Below are the code and all the weights of a small trained network. Each question names an input and a target symbol and asks about switching units off, where a switched-off unit gives its printed mean instead of its output.

import numpy as np


def w(rows, s, z=0):
    codes = np.array(rows[::2]) - 128.0
    scale = np.full(codes.shape[1], s)
    scale[-1] = z or s
    return codes * scale


def norm(h):
    return h / np.sqrt((h * h).mean(-1, keepdims=True) + 1e-5)


def f(y):
    return np.maximum(y, 0)


def softmax(a):
    e = np.exp(a - a.max(-1, keepdims=True))
    return e / e.sum(-1, keepdims=True)


def log_softmax(a):
    a = a - a.max(-1, keepdims=True)
    return a - np.log(np.exp(a).sum(-1, keepdims=True))


def net(x, mask):
    ids = ['Φδζημσ'.index(c) for c in x.split()]
    T = len(ids)
    res = E[ids] + P[:T]
    r = norm(res)
    for j in range(2):
        rows = slice(3 * j, 3 * j + 3)
        q, k, v = (r @ M[0][rows].T for M in (Q, K, V))
        z = softmax(np.where(np.tri(T) > 0, q @ k.T / 3**0.5, -1e9)) @ v
        o = O[0][rows]
        res = res + np.where(mask[j], z, o[:, -1]) @ o[:, :-1]
    y = f(norm(res) @ A[0][:, :-1].T + A[0][:, -1])
    res = res + np.where(mask[2:6], y, B[0][:, -1]) @ B[0][:, :-1]
    return log_softmax(norm(res)[-1] @ U[:, :-1].T + U[:, -1])


Q, K, V, O, A, B = {}, {}, {}, {}, {}, {}
E = w([
[16,173,190,221],'Φ',
[4,219,209,196],'δ',
[255,103,198,251],'ζ',
[82,30,110,248],'η',
[220,235,107,77],'μ',
[28,117,41,107],'σ',
],0.0063)
P = w([
[130,21,238,23],'0',
[128,56,199,63],'1',
[137,71,167,77],'2',
[129,99,151,115],'3',
[138,110,133,131],'4',
[153,121,112,147],'5',
[154,131,95,170],'6',
[161,147,74,186],'7',
[161,162,54,224],'8',
[166,178,46,243],'9',
[180,212,32,253],'10',
],0.0038)
Q[0] = w([
[233,4,177,148],'H0',
[55,102,24,160],'H0',
[141,93,76,39],'H0',
[141,118,174,194],'H1',
[104,158,121,227],'H1',
[197,178,141,172],'H1',
],0.024)
K[0] = w([
[183,3,182,171],'H0',
[59,129,57,232],'H0',
[124,45,32,80],'H0',
[160,168,97,157],'H1',
[130,144,50,168],'H1',
[153,170,159,209],'H1',
],0.023)
V[0] = w([
[69,98,69,154],'H0',
[83,175,33,40],'H0',
[217,245,102,164],'H0',
[32,161,96,57],'H1',
[140,64,8,150],'H1',
[148,108,104,26],'H1',
],0.012)
O[0] = w([
[82,117,66,170,98],'H0',
[97,16,73,76,59],'H0',
[149,75,200,221,218],'H0',
[215,136,174,165,68],'H1',
[133,254,188,65,88],'H1',
[121,186,173,254,1],'H1',
],0.0098,0.0045)
A[0] = w([
[164,163,51,146,168],'N0',
[213,1,194,142,153],'N1',
[240,200,152,147,39],'N2',
[150,170,172,123,3],'N3',
],0.019,0.0033)
B[0] = w([
[132,106,161,159,166],'N0',
[117,111,255,57,248],'N1',
[209,125,52,86,171],'N2',
[166,132,99,179,155],'N3',
],0.028,0.014)
U = w([
[61,79,29,86,127],'Φ',
[156,1,100,174,2],'δ',
[99,171,149,232,128],'ζ',
[75,236,92,65,83],'η',
[235,158,68,122,197],'μ',
[158,111,208,55,158],'σ',
],0.0084,0.0031)

Each question gives the input, a string of symbols that net reads in full, and the target symbol t.
The units are the heads (3 rows each of Q, K, V and O) and the neurons (one row each of A and B). Each row of codes is followed by its name. A weight is (code - 128) times the scale printed after its matrix; where a second scale follows, it is the last column's (O, A, B and U).
mask holds one flag per unit, heads first, then neurons. A switched-off unit (its flag False) gives its mean, the last column of its rows in O or B, instead of its output. The means were averaged over made-up inputs and are rounded, as every weight is.
A unit's drop is (log p(t) with every unit on - log p(t) with that unit switched off) / (log p(t) with every unit on - log p(t) with every unit switched off).
The circuit of an input: a set's keep is (log p(t) with only the set's units on - log p(t) with every unit switched off) / (log p(t) with every unit on - log p(t) with every unit switched off). Starting from all 6 units, units are removed one at a time, each time the one whose removal leaves the highest keep (on an exact tie, the one counted first), for as long as the keep stays at least 0.8.
circuit, biggest first: the units of the circuit, biggest drop first
top k neurons: the k neurons with the biggest drops, biggest first
drop when u is switched off: that unit's drop, to one decimal
input μ μ δ Φ μ μ ζ Φ, target ζ: circuit, biggest first -> [N1 N2]
input μ σ μ Φ, target μ: circuit, biggest first -> [H1 H0 N1 N2]
input σ η ζ δ ζ μ η ζ σ, target δ: circuit, biggest first -> [H0 N1 H1 N0]
input η μ σ η ζ, target μ: circuit, biggest first -> [H0 N2]
input δ δ ζ η, target η: circuit, biggest first -> [H1 N1 H0]
input μ Φ ζ δ Φ δ Φ η, target η: circuit, biggest first -> [H1 N1 N2]
input σ Φ μ δ η δ, target η: circuit, biggest first -> [N1 H1 N2]
input Φ σ Φ, target μ: circuit, biggest first -> [H1 N2]
input μ μ δ Φ μ μ Φ σ ζ η σ, target δ: circuit, biggest first -> [N0 N1]
input Φ ζ δ Φ Φ σ σ δ, target μ: circuit, biggest first -> [H1 N2]
input ζ μ ζ Φ η δ, target η: circuit, biggest first -> [H1 N1 N2]
input Φ μ μ μ Φ Φ η η Φ Φ, target η: circuit, biggest first -> [H1 N1 N2 H0]
input μ η Φ σ, target Φ: top 2 neurons -> [N1 N2]
input δ η η Φ Φ Φ, target δ: circuit, biggest first -> [H1 H0 N1 N2]
input σ μ μ μ μ η, target ζ: top neuron -> [N1]
input ζ ζ μ Φ Φ μ δ, target ζ: top 2 neurons -> [N1 N2]
input η Φ μ ζ δ δ, target Φ: top 3 neurons -> [N1 N0 N3]
input Φ μ σ ζ σ σ, target ζ: top 3 neurons -> [N0 N2 N1]
input Φ μ Φ Φ Φ, target δ: drop when H1 is switched off -> 1.3
input μ η μ Φ Φ σ ζ μ μ σ σ, target ζ: drop when N0 is switched off -> 0.9
input σ Φ δ μ δ ζ Φ δ, target Φ: drop when N0 is switched off -> 0.1
input Φ δ ζ Φ, target Φ: drop when N3 is switched off -> 0.0
